Below is a small trained network, with its code and all its weights. Each question gives an input and a class and asks what happens when units are switched off, that is, made to give their printed mean instead of their output.

import numpy as np


def w(rows, s, z=0):
    codes = np.array(rows[::2]) - 128.0
    scale = np.full(codes.shape[1], s)
    scale[-1] = z or s
    return codes * scale


def f(y):
    return np.maximum(y, 0)


def log_softmax(a):
    a = a - a.max(-1, keepdims=True)
    return a - np.log(np.exp(a).sum(-1, keepdims=True))


def net(x, mask):
    res = np.array(x, float).reshape(1, 4) / 4 @ E
    y = f(res @ A[0][:, :-1].T + A[0][:, -1])
    res = res + np.where(mask, y, B[0][:, -1]) @ B[0][:, :-1]
    return log_softmax(res[-1] @ U[:, :-1].T + U[:, -1])


A, B = {}, {}
E = w([
[128,128,126,128,125,127],'x0',
[53,67,29,97,168,196],'x1',
[167,252,32,23,69,170],'x2',
[127,175,29,154,190,29],'x3',
],0.011)
A[0] = w([
[86,102,63,138,108,139,194],'N0',
[90,26,140,173,134,157,182],'N1',
[140,189,83,91,81,184,45],'N2',
[196,144,187,153,95,91,180],'N3',
[190,123,124,224,180,129,216],'N4',
[78,55,179,132,115,167,142],'N5',
[182,145,215,115,161,110,18],'N6',
[55,60,157,116,104,162,97],'N7',
[194,243,70,99,99,46,119],'N8',
[198,164,218,142,66,46,176],'N9',
[153,109,158,147,40,213,109],'N10',
[143,95,163,155,172,67,2],'N11',
[141,139,188,113,67,202,31],'N12',
[181,190,140,94,104,49,99],'N13',
[117,104,74,98,174,159,10],'N14',
[172,122,173,108,95,193,232],'N15',
[192,150,182,134,170,142,235],'N16',
[127,117,47,118,227,26,123],'N17',
[215,174,120,143,139,108,52],'N18',
[124,47,184,161,192,52,102],'N19',
[165,138,78,87,71,157,41],'N20',
[195,209,125,120,101,76,126],'N21',
],0.011,0.0072)
B[0] = w([
[144,80,151,91,174,67,192],'N0',
[157,134,186,149,84,65,238],'N1',
[232,133,39,58,192,112,198],'N2',
[174,128,46,122,167,153,213],'N3',
[130,108,174,111,132,54,216],'N4',
[115,127,185,122,65,94,214],'N5',
[182,58,161,44,213,66,168],'N6',
[124,121,189,89,92,64,191],'N7',
[30,149,177,194,57,121,246],'N8',
[181,116,2,109,221,165,245],'N9',
[167,137,79,81,171,208,196],'N10',
[125,227,76,210,91,193,181],'N11',
[126,144,136,160,124,204,179],'N12',
[64,128,185,174,63,112,193],'N13',
[137,217,140,176,95,185,157],'N14',
[164,64,108,82,183,89,212],'N15',
[95,191,129,185,97,209,198],'N16',
[177,151,54,111,220,170,238],'N17',
[95,127,158,143,95,121,163],'N18',
[205,147,43,98,205,169,252],'N19',
[202,96,66,100,209,158,178],'N20',
[87,93,174,177,65,140,204],'N21',
],0.011,0.015)
U = w([
[176,78,79,98,188,90,126],'0',
[164,209,69,127,151,177,252],'1',
[83,113,239,160,6,59,67],'2',
],0.013,0.0036)

Each question gives the input, the list of numbers given to net, and the class t.
The units are the neurons (one row each of A and B). Each row of codes is followed by its name. A weight is (code - 128) times the scale printed after its matrix; where a second scale follows, it is the last column's (A, B and U).
mask holds one flag per neuron, in row order. A switched-off neuron (its flag False) gives its mean, the last column of its row in B, instead of its output. The means were averaged over made-up inputs and are rounded, as every weight is.
A unit's drop is (log p(t) with every unit on - log p(t) with that unit switched off) / (log p(t) with every unit on - log p(t) with every unit switched off).
The circuit of an input: a set's keep is (log p(t) with only the set's units on - log p(t) with every unit switched off) / (log p(t) with every unit on - log p(t) with every unit switched off). Starting from the 12 units with the biggest drops (on a tie, the unit counted first), units are removed one at a time, each time the one whose removal leaves the highest keep (on an exact tie, the one counted first), for as long as the keep stays at least 0.8.
circuit, biggest first: the units of the circuit, biggest drop first
unit that matters most: the unit with the biggest drop
top k neurons: the k neurons with the biggest drops, biggest first
drop when u is switched off: that unit's drop, to one decimal
input [8,-5,-5,2], class 1: circuit, biggest first	N11
input [2,-4,-8,2], class 1: top 2 neurons	N11, N16
input [8,2,0,-5], class 2: top 2 neurons	N9, N19
input [-3,2,4,-5], class 0: top 2 neurons	N15, N11
input [6,2,1,-8], class 0: top 2 neurons	N10, N8
input [-7,-4,-5,1], class 1: top 4 neurons	N11, N16, N15, N0
input [5,-1,-6,4], class 1: top 2 neurons	N11, N15
input [-4,-4,-3,1], class 1: top 2 neurons	N16, N0
input [3,1,3,-8], class 0: top 3 neurons	N15, N11, N8
input [0,4,0,-2], class 2: top 3 neurons	N9, N19, N17
input [1,1,1,-8], class 0: top 3 neurons	N15, N10, N8
input [2,-7,4,2], class 2: top 3 neurons	N8, N13, N21
input [6,0,-7,2], class 1: top 3 neurons	N11, N15, N19
input [8,7,8,-3], class 0: unit that matters most	N0
input [0,8,-4,0], class 2: top 2 neurons	N9, N1
input [1,-7,-8,2], class 1: top 3 neurons	N11, N16, N15
input [-6,-1,-5,1], class 1: top 3 neurons	N11, N15, N0
input [-7,2,7,-2], class 0: drop when N0 is switched off	0.1
input [2,-4,3,6], class 2: drop when N8 is switched off	0.2
input [-2,1,7,-3], class 0: drop when N16 is switched off	0.3
input [-5,-8,-8,7], class 1: drop when N11 is switched off	1.4
input [-4,-6,8,6], class 2: unit that matters most	N8
